Here is a tiny trained network, its code and every weight. The questions are about switching its units off for an input and a class, where a switched-off unit gives its printed mean instead of its output.

import numpy as np


def w(rows, s, z=0):
    codes = np.array(rows[::2]) - 128.0
    scale = np.full(codes.shape[1], s)
    scale[-1] = z or s
    return codes * scale


def f(y):
    return y / 2 * (1 + np.tanh(0.7978845608 * (y + 0.044715 * y**3)))


def log_softmax(a):
    a = a - a.max(-1, keepdims=True)
    return a - np.log(np.exp(a).sum(-1, keepdims=True))


def net(x, mask):
    res = np.array(x, float).reshape(1, 8) / 4 @ E
    y = f(res @ A[0][:, :-1].T + A[0][:, -1])
    res = res + np.where(mask, y, B[0][:, -1]) @ B[0][:, :-1]
    return log_softmax(res[-1] @ U[:, :-1].T + U[:, -1])


A, B = {}, {}
E = w([
[89,147,81,175,162,14,71,127,167],'x0',
[149,88,254,238,139,124,199,84,222],'x1',
[91,222,178,151,38,108,120,170,92],'x2',
[236,128,106,152,133,55,194,120,19],'x3',
[105,239,153,114,245,139,169,92,105],'x4',
[177,183,68,199,145,182,115,194,171],'x5',
[128,125,131,125,131,127,127,136,128],'x6',
[234,180,163,26,91,69,136,140,250],'x7',
],0.0046)
A[0] = w([
[187,137,152,77,128,100,126,159,163,67],'neuron 0',
[132,71,103,138,54,125,109,142,137,37],'neuron 1',
[113,182,156,118,208,114,139,126,109,81],'neuron 2',
[86,146,95,157,148,19,114,134,161,85],'neuron 3',
[96,85,131,203,167,141,115,128,96,127],'neuron 4',
[180,116,122,151,134,84,152,140,75,28],'neuron 5',
[171,43,72,109,225,164,131,113,166,76],'neuron 6',
[185,152,66,192,128,184,117,176,163,188],'neuron 7',
[29,120,127,89,133,181,86,144,204,61],'neuron 8',
[151,97,175,186,134,121,154,126,149,56],'neuron 9',
[111,135,53,85,124,136,94,152,92,86],'neuron 10',
[194,133,104,137,134,76,150,129,73,128],'neuron 11',
[144,56,101,162,43,122,104,152,139,95],'neuron 12',
[85,112,135,174,129,149,122,131,74,75],'neuron 13',
[89,114,120,174,144,150,131,124,88,1],'neuron 14',
[185,119,122,156,128,89,151,131,73,22],'neuron 15',
[153,143,149,77,131,101,132,157,165,45],'neuron 16',
[169,123,180,77,101,247,173,155,92,60],'neuron 17',
[124,91,179,171,156,109,163,150,156,91],'neuron 18',
[97,129,99,163,162,40,94,144,159,36],'neuron 19',
[78,66,186,64,114,61,136,117,95,155],'neuron 20',
[131,115,180,185,138,124,138,123,153,59],'neuron 21',
[101,194,166,145,59,130,115,150,105,71],'neuron 22',
[89,103,114,155,132,151,133,123,102,19],'neuron 23',
[102,204,146,118,202,150,151,119,119,102],'neuron 24',
[124,143,67,62,125,126,110,158,100,12],'neuron 25',
[128,132,169,188,119,127,149,110,151,21],'neuron 26',
[116,202,152,180,62,125,123,154,110,162],'neuron 27',
[175,173,129,92,111,99,120,96,197,97],'neuron 28',
[176,169,89,191,121,170,120,171,155,37],'neuron 29',
],0.011,0.0059)
B[0] = w([
[85,123,100,145,124,162,142,171,118,176],'neuron 0',
[137,188,127,155,204,123,119,133,125,151],'neuron 1',
[150,144,127,121,184,119,116,150,139,174],'neuron 2',
[145,83,112,172,142,136,109,65,111,191],'neuron 3',
[110,97,90,125,108,163,139,170,136,206],'neuron 4',
[116,174,189,162,115,149,139,127,124,153],'neuron 5',
[109,158,112,138,80,4,143,116,121,211],'neuron 6',
[113,71,168,70,153,132,137,141,128,255],'neuron 7',
[173,150,215,166,82,162,168,148,131,203],'neuron 8',
[128,152,115,75,113,153,100,108,138,168],'neuron 9',
[134,140,96,74,91,167,110,101,141,197],'neuron 10',
[160,120,173,147,89,157,147,144,158,223],'neuron 11',
[192,158,93,140,199,115,137,150,147,200],'neuron 12',
[87,117,102,151,113,140,133,162,129,161],'neuron 13',
[65,156,114,154,144,147,121,146,99,131],'neuron 14',
[116,180,196,164,118,148,133,132,124,153],'neuron 15',
[73,144,109,152,131,150,122,156,108,147],'neuron 16',
[132,80,106,208,140,137,83,49,117,196],'neuron 17',
[147,145,104,81,101,155,107,108,125,173],'neuron 18',
[117,111,141,182,145,138,99,65,104,159],'neuron 19',
[98,91,166,66,165,117,129,146,125,227],'neuron 20',
[144,160,116,93,99,156,107,101,114,155],'neuron 21',
[120,153,111,138,99,59,146,108,131,166],'neuron 22',
[79,159,121,163,142,134,123,148,102,123],'neuron 23',
[180,150,112,120,177,119,129,154,146,197],'neuron 24',
[113,173,111,79,111,160,99,90,121,159],'neuron 25',
[127,178,124,103,108,139,107,93,110,138],'neuron 26',
[128,108,114,109,96,69,143,132,137,216],'neuron 27',
[99,109,83,145,108,160,140,173,116,205],'neuron 28',
[66,144,188,111,173,122,109,111,95,158],'neuron 29',
],0.034,0.0052)
U = w([
[127,197,99,64,67,191,51,82,154,96],'0',
[35,115,70,211,116,173,142,220,125,107],'1',
[150,170,252,217,77,161,165,140,173,110],'2',
[127,53,126,248,155,127,54,34,119,115],'3',
[184,188,101,163,244,103,116,180,192,115],'4',
[148,60,117,126,101,115,138,147,193,252],'5',
[91,132,116,149,70,2,154,124,161,127],'6',
[66,58,213,73,177,111,118,143,142,97],'7',
],0.0067,0.016)

Each question gives the input, the list of numbers given to net, and the class t.
The units are the neurons (one row each of A and B). Each row of codes is followed by its name. A weight is (code - 128) times the scale printed after its matrix; where a second scale follows, it is the last column's (A, B and U).
mask holds one flag per neuron, in row order. A switched-off neuron (its flag False) gives its mean, the last column of its row in B, instead of its output. The means were averaged over made-up inputs and are rounded, as every weight is.
A unit's drop is (log p(t) with every unit on - log p(t) with that unit switched off) / (log p(t) with every unit on - log p(t) with every unit switched off).
The circuit of an input: a set's keep is (log p(t) with only the set's units on - log p(t) with every unit switched off) / (log p(t) with every unit on - log p(t) with every unit switched off). Starting from the 12 units with the biggest drops (on a tie, the unit counted first), units are removed one at a time, each time the one whose removal leaves the highest keep (on an exact tie, the one counted first), for as long as the keep stays at least 0.8.
units of the circuit, in order: the units of the circuit, biggest drop first
k most important neurons: the k neurons with the biggest drops, biggest first
drop of u: that unit's drop, to one decimal
input [6,-8,0,1,-4,-8,-5,-7], class 0: units of the circuit, in order => neuron 10
input [-2,-1,8,2,-2,5,0,-7], class 6: 4 most important neurons => neuron 27; neuron 22; neuron 28; neuron 0
input [5,-4,-2,-8,-5,6,4,-7], class 2: 2 most important neurons => neuron 8; neuron 28
input [-6,0,7,-8,1,3,7,-3], class 2: 2 most important neurons => neuron 8; neuron 6
input [-1,-7,-1,6,3,6,6,3], class 0: 3 most important neurons => neuron 25; neuron 10; neuron 20
input [-3,2,7,-6,8,7,0,0], class 4: 3 most important neurons => neuron 24; neuron 2; neuron 6
input [-4,7,8,-3,4,-7,-7,4], class 6: 2 most important neurons => neuron 22; neuron 27
input [1,-5,7,5,2,-8,4,-4], class 7: 2 most important neurons => neuron 20; neuron 6
input [2,2,6,-5,-4,-6,-3,1], class 6: 2 most important neurons => neuron 7; neuron 22
input [3,6,5,6,8,-8,-3,8], class 1: 2 most important neurons => neuron 28; neuron 0
input [4,-2,-4,-4,-7,-4,1,-7], class 1: 4 most important neurons => neuron 4; neuron 13; neuron 24; neuron 23
input [5,-8,1,-3,1,3,8,6], class 0: 2 most important neurons => neuron 25; neuron 10
input [-7,-1,-5,-7,8,-1,-8,1], class 4: 3 most important neurons => neuron 24; neuron 2; neuron 11
input [4,-5,-6,7,-7,7,3,-4], class 2: units of the circuit, in order => neuron 11; neuron 15
input [-8,-7,-8,-6,6,7,-5,-4], class 3: units of the circuit, in order => neuron 17
input [1,-3,3,-6,2,5,2,5], class 2: 2 most important neurons => neuron 8; neuron 20
input [3,5,-6,4,0,6,0,-4], class 6: 3 most important neurons => neuron 6; neuron 20; neuron 10
input [5,-2,0,-3,-6,-5,-6,2], class 4: units of the circuit, in order => neuron 12; neuron 1
input [5,6,8,-8,4,3,-7,-3], class 2: drop of neuron 20 => 0.2
input [7,7,2,3,2,-7,5,-8], class 1: units of the circuit, in order => neuron 4
input [-3,7,3,-2,8,1,-5,-1], class 4: drop of neuron 24 => 1.9
input [1,2,-4,-6,0,-2,2,-1], class 2: drop of neuron 21 => 0.0
input [5,3,-7,8,-7,1,-4,6], class 2: drop of neuron 15 => 0.2
